Below are the code and all the weights of a small trained network. Each question names an input and a class and asks about switching units off, where a switched-off unit gives its printed mean instead of its output.

import numpy as np


def w(rows, s, z=0):
    codes = np.array(rows[::2]) - 128.0
    scale = np.full(codes.shape[1], s)
    scale[-1] = z or s
    return codes * scale


def f(y):
    return y / 2 * (1 + np.tanh(0.7978845608 * (y + 0.044715 * y**3)))


def log_softmax(a):
    a = a - a.max(-1, keepdims=True)
    return a - np.log(np.exp(a).sum(-1, keepdims=True))


def net(x, mask):
    res = np.array(x, float).reshape(1, 8) / 4 @ E
    y = f(res @ A[0][:, :-1].T + A[0][:, -1])
    res = res + np.where(mask, y, B[0][:, -1]) @ B[0][:, :-1]
    return log_softmax(res[-1] @ U[:, :-1].T + U[:, -1])


A, B = {}, {}
E = w([
[128,125,127],'x0',
[127,125,131],'x1',
[131,129,129],'x2',
[75,66,225],'x3',
[126,127,127],'x4',
[128,128,128],'x5',
[222,157,205],'x6',
[69,254,176],'x7',
],0.0061)
A[0] = w([
[124,118,129,59],'neuron 1',
[189,197,32,45],'neuron 2',
[125,129,126,132],'neuron 3',
[142,150,77,15],'neuron 4',
[132,128,130,123],'neuron 5',
[83,204,156,28],'neuron 6',
[89,191,154,71],'neuron 7',
[117,127,135,46],'neuron 8',
[84,201,156,38],'neuron 9',
[90,76,205,8],'neuron 10',
[128,126,127,162],'neuron 11',
[2,91,46,16],'neuron 12',
[232,148,199,27],'neuron 13',
[122,125,124,134],'neuron 14',
[126,123,128,139],'neuron 15',
[185,140,172,37],'neuron 16',
[161,52,105,49],'neuron 17',
[158,171,51,3],'neuron 18',
[89,80,199,21],'neuron 19',
[127,131,125,125],'neuron 20',
[140,122,165,25],'neuron 21',
[150,144,118,59],'neuron 22',
[130,125,141,98],'neuron 23',
[131,103,127,104],'neuron 24',
[185,194,40,71],'neuron 25',
[127,126,127,155],'neuron 26',
[152,156,86,52],'neuron 27',
[157,163,65,30],'neuron 28',
[93,101,164,27],'neuron 29',
[151,142,125,47],'neuron 30',
[126,111,160,25],'neuron 31',
[167,44,101,35],'neuron 32',
[123,128,130,129],'neuron 33',
[160,56,104,30],'neuron 34',
[164,49,104,49],'neuron 35',
[95,178,150,77],'neuron 36',
[75,78,194,28],'neuron 37',
[168,44,100,27],'neuron 38',
[93,92,185,57],'neuron 39',
[44,101,66,43],'neuron 40',
[153,64,110,79],'neuron 41',
[226,147,197,21],'neuron 42',
[85,199,155,48],'neuron 43',
[84,202,156,37],'neuron 44',
[89,194,154,47],'neuron 45',
[31,97,57,36],'neuron 46',
[128,123,156,33],'neuron 47',
[83,81,202,50],'neuron 48',
],0.0086,0.0056)
B[0] = w([
[159,83,107,18],'neuron 1',
[68,41,153,234],'neuron 2',
[126,128,127,138],'neuron 3',
[152,50,117,36],'neuron 4',
[130,127,130,117],'neuron 5',
[138,128,51,158],'neuron 6',
[133,123,58,176],'neuron 7',
[168,101,122,8],'neuron 8',
[137,126,52,162],'neuron 9',
[113,33,139,113],'neuron 10',
[112,135,128,220],'neuron 11',
[255,116,190,254],'neuron 12',
[245,136,168,205],'neuron 13',
[127,133,126,144],'neuron 14',
[121,132,127,156],'neuron 15',
[207,111,138,82],'neuron 16',
[115,149,56,169],'neuron 17',
[115,50,128,91],'neuron 18',
[107,42,139,111],'neuron 19',
[129,127,127,121],'neuron 20',
[180,71,125,20],'neuron 21',
[162,81,134,28],'neuron 22',
[139,119,129,73],'neuron 23',
[127,129,116,95],'neuron 24',
[71,41,156,248],'neuron 25',
[114,134,128,199],'neuron 26',
[131,75,134,59],'neuron 27',
[124,47,129,83],'neuron 28',
[136,73,137,40],'neuron 29',
[169,85,133,15],'neuron 30',
[167,71,120,13],'neuron 31',
[110,149,40,185],'neuron 32',
[127,128,126,131],'neuron 33',
[132,136,60,133],'neuron 34',
[107,152,52,182],'neuron 35',
[135,124,76,140],'neuron 36',
[82,53,149,125],'neuron 37',
[117,144,42,176],'neuron 38',
[94,73,137,113],'neuron 39',
[220,128,154,169],'neuron 40',
[114,151,76,166],'neuron 41',
[241,132,159,181],'neuron 42',
[138,122,50,168],'neuron 43',
[135,132,53,163],'neuron 44',
[137,123,61,148],'neuron 45',
[236,123,165,203],'neuron 46',
[170,83,122,12],'neuron 47',
[74,48,141,161],'neuron 48',
],0.033,0.0012)
U = w([
[106,143,3,67],'0',
[195,131,120,74],'1',
[94,142,93,253],'2',
[65,61,107,57],'3',
[89,155,88,187],'4',
],0.0059)

Each question gives the input, the list of numbers given to net, and the class t.
The units are the neurons (one row each of A and B). Each row of codes is followed by its name. A weight is (code - 128) times the scale printed after its matrix; where a second scale follows, it is the last column's (A, B and U).
mask holds one flag per neuron, in row order. A switched-off neuron (its flag False) gives its mean, the last column of its row in B, instead of its output. The means were averaged over made-up inputs and are rounded, as every weight is.
A unit's drop is (log p(t) with every unit on - log p(t) with that unit switched off) / (log p(t) with every unit on - log p(t) with every unit switched off).
The circuit of an input: a set's keep is (log p(t) with only the set's units on - log p(t) with every unit switched off) / (log p(t) with every unit on - log p(t) with every unit switched off). Starting from the 12 units with the biggest drops (on a tie, the unit counted first), units are removed one at a time, each time the one whose removal leaves the highest keep (on an exact tie, the one counted first), for as long as the keep stays at least 0.8.
circuit, biggest first: the units of the circuit, biggest drop first
most important unit: the unit with the biggest drop
k most important neurons: the k neurons with the biggest drops, biggest first
drop of u: that unit's drop, to one decimal
input [-7,-7,-1,7,2,2,-8,5], class 1: most important unit -> neuron 12
input [6,6,-1,-6,-1,-3,7,-1], class 1: 2 most important neurons -> [neuron 13; neuron 42]
input [-6,6,-2,8,-7,0,7,0], class 3: circuit, biggest first -> [neuron 48; neuron 10]
input [-6,1,5,4,4,-1,7,-2], class 1: circuit, biggest first -> [neuron 13; neuron 42]
input [4,1,7,-8,-5,6,-7,-5], class 3: circuit, biggest first -> [neuron 2; neuron 25]
input [-1,1,5,8,6,-2,-6,0], class 3: 2 most important neurons -> [neuron 48; neuron 37]
input [-5,4,0,6,-8,-2,-8,4], class 1: 3 most important neurons -> [neuron 12; neuron 46; neuron 40]
input [5,-2,-1,3,-3,-8,8,4], class 1: 2 most important neurons -> [neuron 13; neuron 42]
input [5,-6,-6,0,7,3,7,3], class 1: circuit, biggest first -> [neuron 13; neuron 42]
input [2,-4,-4,8,8,1,-8,3], class 1: 2 most important neurons -> [neuron 12; neuron 46]
input [-1,-3,-1,-2,0,-3,-5,3], class 1: 3 most important neurons -> [neuron 12; neuron 46; neuron 40]
input [7,-6,3,2,6,5,-7,-6], class 1: 2 most important neurons -> [neuron 12; neuron 46]
input [2,-7,1,-8,4,8,8,6], class 1: 3 most important neurons -> [neuron 13; neuron 42; neuron 16]
input [-6,2,0,-6,2,-7,8,-1], class 1: most important unit -> neuron 13
input [7,8,6,8,7,4,6,8], class 0: drop of neuron 6 -> 0.2
input [-8,4,-2,0,-8,4,4,5], class 0: drop of neuron 46 -> 0.1
input [4,0,-3,-7,-4,5,5,-4], class 3: drop of neuron 25 -> 0.3
input [6,-5,7,8,-2,-4,-6,-6], class 3: drop of neuron 20 -> 0.0
